Here is a tiny trained network, its code and every weight. The questions are about switching its units off for an input and a target symbol, where a switched-off unit gives its printed mean instead of its output.

import numpy as np


def w(rows, s, z=0):
    codes = np.array(rows[::2]) - 128.0
    scale = np.full(codes.shape[1], s)
    scale[-1] = z or s
    return codes * scale


def norm(h):
    return h / np.sqrt((h * h).mean(-1, keepdims=True) + 1e-5)


def f(y):
    return np.maximum(y, 0)


def softmax(a):
    e = np.exp(a - a.max(-1, keepdims=True))
    return e / e.sum(-1, keepdims=True)


def log_softmax(a):
    a = a - a.max(-1, keepdims=True)
    return a - np.log(np.exp(a).sum(-1, keepdims=True))


def net(x, mask):
    ids = ['αβεημσψω'.index(c) for c in x.split()]
    T = len(ids)
    res = E[ids] + P[:T]
    u = 0
    for l in range(2):
        r = norm(res)
        for j in range(2):
            rows = slice(3 * j, 3 * j + 3)
            q, k, v = (r @ M[l][rows].T for M in (Q, K, V))
            z = softmax(np.where(np.tri(T) > 0, q @ k.T / 3**0.5, -1e9)) @ v
            o = O[l][rows]
            res = res + np.where(mask[u + j], z, o[:, -1]) @ o[:, :-1]
        u += 2
        y = f(norm(res) @ A[l][:, :-1].T + A[l][:, -1])
        res = res + np.where(mask[u : u + 4], y, B[l][:, -1]) @ B[l][:, :-1]
        u += 4
    return log_softmax(norm(res)[-1] @ U[:, :-1].T + U[:, -1])


Q, K, V, O, A, B = {}, {}, {}, {}, {}, {}
E = w([
[53,142,97,59],'α',
[138,153,180,89],'β',
[62,140,83,66],'ε',
[144,197,141,71],'η',
[106,190,93,137],'μ',
[174,103,161,121],'σ',
[72,86,148,103],'ψ',
[164,5,58,127],'ω',
],0.024)
P = w([
[70,81,65,60],'0',
[123,153,2,151],'1',
[104,92,132,85],'2',
[116,142,131,119],'3',
[133,146,135,133],'4',
[143,148,142,144],'5',
[152,144,150,151],'6',
[160,140,155,157],'7',
[166,134,165,161],'8',
[172,134,174,169],'9',
[175,122,173,166],'10',
[175,120,169,169],'11',
],0.01)
Q[0] = w([
[49,118,78,250],'0.h1',
[174,183,118,114],'0.h1',
[103,187,175,81],'0.h1',
[255,142,30,25],'0.h2',
[168,133,80,159],'0.h2',
[221,175,177,33],'0.h2',
],0.012)
K[0] = w([
[135,180,67,4],'0.h1',
[126,157,124,181],'0.h1',
[82,128,140,184],'0.h1',
[223,161,81,52],'0.h2',
[114,135,101,162],'0.h2',
[230,169,168,89],'0.h2',
],0.014)
V[0] = w([
[83,149,83,140],'0.h1',
[101,231,183,205],'0.h1',
[109,106,87,201],'0.h1',
[77,144,81,230],'0.h2',
[41,159,206,254],'0.h2',
[172,220,111,135],'0.h2',
],0.0078)
O[0] = w([
[37,87,156,172,198],'0.h1',
[125,95,254,136,130],'0.h1',
[199,177,62,147,95],'0.h1',
[113,49,125,166,63],'0.h2',
[175,29,107,68,1],'0.h2',
[165,162,153,183,220],'0.h2',
],0.0082,0.0031)
A[0] = w([
[125,213,129,45,152],'0.n1',
[186,202,130,5,230],'0.n2',
[222,137,159,127,34],'0.n3',
[129,193,172,162,3],'0.n4',
],0.016,0.0014)
B[0] = w([
[93,200,227,122,248],'0.n1',
[176,86,24,192,255],'0.n2',
[123,246,152,94,186],'0.n3',
[131,7,142,141,251],'0.n4',
],0.012,0.0093)
Q[1] = w([
[124,83,40,197],'1.h1',
[241,155,129,250],'1.h1',
[118,36,114,137],'1.h1',
[193,140,91,229],'1.h2',
[181,161,80,155],'1.h2',
[71,175,155,122],'1.h2',
],0.016)
K[1] = w([
[139,6,118,157],'1.h1',
[254,41,193,110],'1.h1',
[72,104,158,182],'1.h1',
[202,49,176,108],'1.h2',
[182,124,152,43],'1.h2',
[115,185,133,147],'1.h2',
],0.016)
V[1] = w([
[128,234,66,131],'1.h1',
[118,123,65,77],'1.h1',
[157,102,105,214],'1.h1',
[170,43,174,147],'1.h2',
[203,170,135,249],'1.h2',
[152,137,163,20],'1.h2',
],0.012)
O[1] = w([
[83,116,92,1,176],'1.h1',
[201,68,171,95,85],'1.h1',
[69,58,103,162,198],'1.h1',
[95,39,84,90,86],'1.h2',
[211,142,157,42,195],'1.h2',
[109,213,55,38,2],'1.h2',
],0.0088,0.0075)
A[1] = w([
[61,33,195,131,5],'1.n1',
[27,77,166,8,232],'1.n2',
[99,7,36,30,143],'1.n3',
[118,40,77,63,51],'1.n4',
],0.017,0.0023)
B[1] = w([
[137,163,118,50,255],'1.n1',
[64,139,45,166,218],'1.n2',
[160,179,172,181,181],'1.n3',
[189,153,93,254,161],'1.n4',
],0.024,0.0089)
U = w([
[146,113,128,132,79],'α',
[85,134,137,31,160],'β',
[137,11,125,124,255],'ε',
[138,161,164,144,71],'η',
[118,162,252,154,120],'μ',
[250,161,99,74,137],'σ',
[69,143,55,190,157],'ψ',
[218,93,76,224,157],'ω',
],0.012,0.0062)

Each question gives the input, a string of symbols that net reads in full, and the target symbol t.
The units are the heads (3 rows each of Q, K, V and O) and the neurons (one row each of A and B). Each row of codes is followed by its name. A weight is (code - 128) times the scale printed after its matrix; where a second scale follows, it is the last column's (O, A, B and U).
mask holds one flag per unit, layer by layer, with each layer's heads first. A switched-off unit (its flag False) gives its mean, the last column of its rows in O or B, instead of its output. The means were averaged over made-up inputs and are rounded, as every weight is.
A unit's drop is (log p(t) with every unit on - log p(t) with that unit switched off) / (log p(t) with every unit on - log p(t) with every unit switched off).
The circuit of an input: a set's keep is (log p(t) with only the set's units on - log p(t) with every unit switched off) / (log p(t) with every unit on - log p(t) with every unit switched off). Starting from all 12 units, units are removed one at a time, each time the one whose removal leaves the highest keep (on an exact tie, the one counted first), for as long as the keep stays at least 0.8.
circuit, biggest first: the units of the circuit, biggest drop first
top k neurons: the k neurons with the biggest drops, biggest first
top k neurons in layer l: the k neurons of layer l with the biggest drops, biggest first
which heads matter: for each layer, one digit per head in row order, 1 if its drop is at least 0.15 and else 0, layers parted by /
input ε σ ψ η, target ψ: circuit, biggest first : 0.n2, 0.h2, 1.h2
input α η σ η, target σ: circuit, biggest first : 0.n2, 0.n1, 1.h2, 1.n2
input σ ε η ω σ σ σ ω ε ψ, target ω: top 4 neurons : 0.n1, 1.n4, 0.n3, 1.n3
input μ ψ μ μ μ, target ε: which heads matter : 11 / 11
input α ω μ η μ σ ε μ ψ σ β, target ψ: circuit, biggest first : 0.h2, 0.n3, 1.h2, 0.n2
input σ μ η ω μ μ ε ψ μ β, target ψ: circuit, biggest first : 0.n2, 1.h2
input μ μ μ ψ σ σ, target ψ: circuit, biggest first : 0.h2, 0.n2, 0.n3, 1.h2
input μ α μ σ μ α ε σ ε σ ε β, target σ: circuit, biggest first : 0.n2, 1.h2
input σ η μ μ σ ω σ ψ, target ω: top 3 neurons : 0.n1, 1.n4, 1.n3
input ψ ψ σ ω η η, target ω: top 4 neurons : 0.n2, 1.n1, 0.n3, 1.n2
input μ η σ η η η ψ ψ η, target ψ: top 3 neurons : 0.n2, 1.n1, 0.n1
input μ η μ μ ω ω η, target ω: which heads matter : 10 / 00
input ε α σ ψ μ ω μ η ε μ, target μ: which heads matter : 11 / 10
input ψ σ μ μ η μ η μ μ η, target μ: top 2 neurons in layer 0 : 0.n4, 0.n1
input σ μ σ μ μ σ, target σ: top 3 neurons in layer 0 : 0.n3, 0.n2, 0.n1
input ω μ μ, target β: top 3 neurons in layer 0 : 0.n2, 0.n3, 0.n1
input μ μ η ω μ, target μ: top neuron in layer 0 : 0.n2
input μ μ ω μ ε σ β σ μ μ μ, target ε: which heads matter : 01 / 11
input σ ω ω β, target ω: top 2 neurons in layer 0 : 0.n2, 0.n3
input μ ψ ψ σ, target ψ: top 4 neurons : 0.n2, 0.n1, 0.n3, 0.n4
input ω α σ μ β, target σ: top 2 neurons : 0.n2, 1.n2
input μ η σ μ μ α μ η, target μ: top neuron : 0.n1
